Below are the code and all the weights of a small trained network. Each question names an input and a class and asks about switching units off, where a switched-off unit gives its printed mean instead of its output.

import numpy as np


def w(rows, s, z=0):
    codes = np.array(rows[::2]) - 128.0
    scale = np.full(codes.shape[1], s)
    scale[-1] = z or s
    return codes * scale


def f(y):
    return np.maximum(y, 0)


def log_softmax(a):
    a = a - a.max(-1, keepdims=True)
    return a - np.log(np.exp(a).sum(-1, keepdims=True))


def net(x, mask):
    res = np.array(x, float).reshape(1, 3) / 4 @ E
    y = f(res @ A[0][:, :-1].T + A[0][:, -1])
    res = res + np.where(mask, y, B[0][:, -1]) @ B[0][:, :-1]
    return log_softmax(res[-1] @ U[:, :-1].T + U[:, -1])


A, B = {}, {}
E = w([
[112,56,50,98,168,229,65,33,94,167,208],'x0',
[141,116,191,210,171,171,231,84,71,193,156],'x1',
[254,148,52,167,105,186,155,136,90,81,16],'x2',
],0.011)
A[0] = w([
[102,71,69,77,172,218,140,102,95,201,135,84],'neuron 1',
[59,133,141,58,79,137,151,110,205,77,191,10],'neuron 2',
[124,133,185,156,183,155,207,94,66,182,162,57],'neuron 3',
[144,109,62,93,101,136,82,118,192,84,105,35],'neuron 4',
[105,207,236,156,114,26,201,137,165,99,75,73],'neuron 5',
[103,166,173,221,120,134,156,58,123,222,149,36],'neuron 6',
[99,154,162,224,169,144,126,98,115,240,181,89],'neuron 7',
[66,30,90,86,213,150,81,52,134,204,165,155],'neuron 8',
[136,98,150,232,156,145,217,92,75,91,191,86],'neuron 9',
[23,48,166,112,140,63,110,110,185,215,250,5],'neuron 10',
[103,135,68,75,86,110,37,116,217,83,172,111],'neuron 11',
[164,121,2,140,135,210,120,106,97,108,87,105],'neuron 12',
[142,130,64,75,161,159,116,94,80,119,166,119],'neuron 13',
],0.008,0.0019)
B[0] = w([
[107,109,150,70,168,138,107,187,153,193,134,197],'neuron 1',
[162,134,109,189,67,114,120,74,97,123,39,183],'neuron 2',
[83,216,106,192,133,108,104,118,66,83,132,197],'neuron 3',
[66,108,62,141,136,114,107,101,62,116,75,185],'neuron 4',
[129,111,156,38,208,154,191,254,165,181,174,250],'neuron 5',
[96,181,109,89,135,85,117,119,64,105,110,187],'neuron 6',
[105,157,37,131,108,133,72,165,103,72,136,196],'neuron 7',
[107,112,204,60,183,134,143,132,178,155,209,229],'neuron 8',
[154,203,68,170,146,110,96,132,89,94,128,190],'neuron 9',
[206,72,175,201,31,223,196,57,169,95,93,250],'neuron 10',
[75,206,39,161,159,19,44,97,90,110,117,216],'neuron 11',
[166,73,145,144,149,222,193,110,201,126,112,203],'neuron 12',
[79,107,193,125,165,96,129,113,154,173,177,177],'neuron 13',
],0.0093,0.016)
U = w([
[80,114,185,66,206,74,135,182,143,205,173,36],'0',
[79,184,28,161,132,41,69,107,2,101,109,1],'1',
[208,86,125,198,76,177,203,98,137,113,60,216],'2',
],0.01,0.0026)

Each question gives the input, the list of numbers given to net, and the class t.
The units are the neurons (one row each of A and B). Each row of codes is followed by its name. A weight is (code - 128) times the scale printed after its matrix; where a second scale follows, it is the last column's (A, B and U).
mask holds one flag per neuron, in row order. A switched-off neuron (its flag False) gives its mean, the last column of its row in B, instead of its output. The means were averaged over made-up inputs and are rounded, as every weight is.
A unit's drop is (log p(t) with every unit on - log p(t) with that unit switched off) / (log p(t) with every unit on - log p(t) with every unit switched off).
unit that matters most: the unit with the biggest drop
top k neurons: the k neurons with the biggest drops, biggest first
drop when u is switched off: that unit's drop, to one decimal
input [1,-1,-2], class 2: unit that matters most => neuron 5
input [-4,4,1], class 0: top 3 neurons => (neuron 5; neuron 11; neuron 10)
input [-7,0,7], class 0: top 3 neurons => (neuron 10; neuron 5; neuron 2)
input [-7,-7,3], class 0: top 4 neurons => (neuron 5; neuron 3; neuron 7; neuron 9)
input [-4,4,-5], class 2: top 2 neurons => (neuron 10; neuron 11)
input [-5,-5,-7], class 2: top 2 neurons => (neuron 10; neuron 2)
input [3,7,-5], class 1: top 2 neurons => (neuron 3; neuron 7)
input [-2,0,-3], class 2: top 2 neurons => (neuron 8; neuron 1)
input [7,0,-8], class 2: top 3 neurons => (neuron 10; neuron 2; neuron 5)
input [-4,-5,-5], class 1: top 2 neurons => (neuron 11; neuron 12)
input [5,7,-6], class 1: top 3 neurons => (neuron 7; neuron 3; neuron 6)
input [5,0,-6], class 2: top 3 neurons => (neuron 10; neuron 5; neuron 2)
input [5,4,-6], class 2: drop when neuron 5 is switched off => 0.5
input [-8,0,5], class 0: drop when neuron 5 is switched off => 0.3
input [-6,-1,5], class 0: drop when neuron 5 is switched off => 0.4
input [8,-6,-1], class 0: unit that matters most => neuron 8
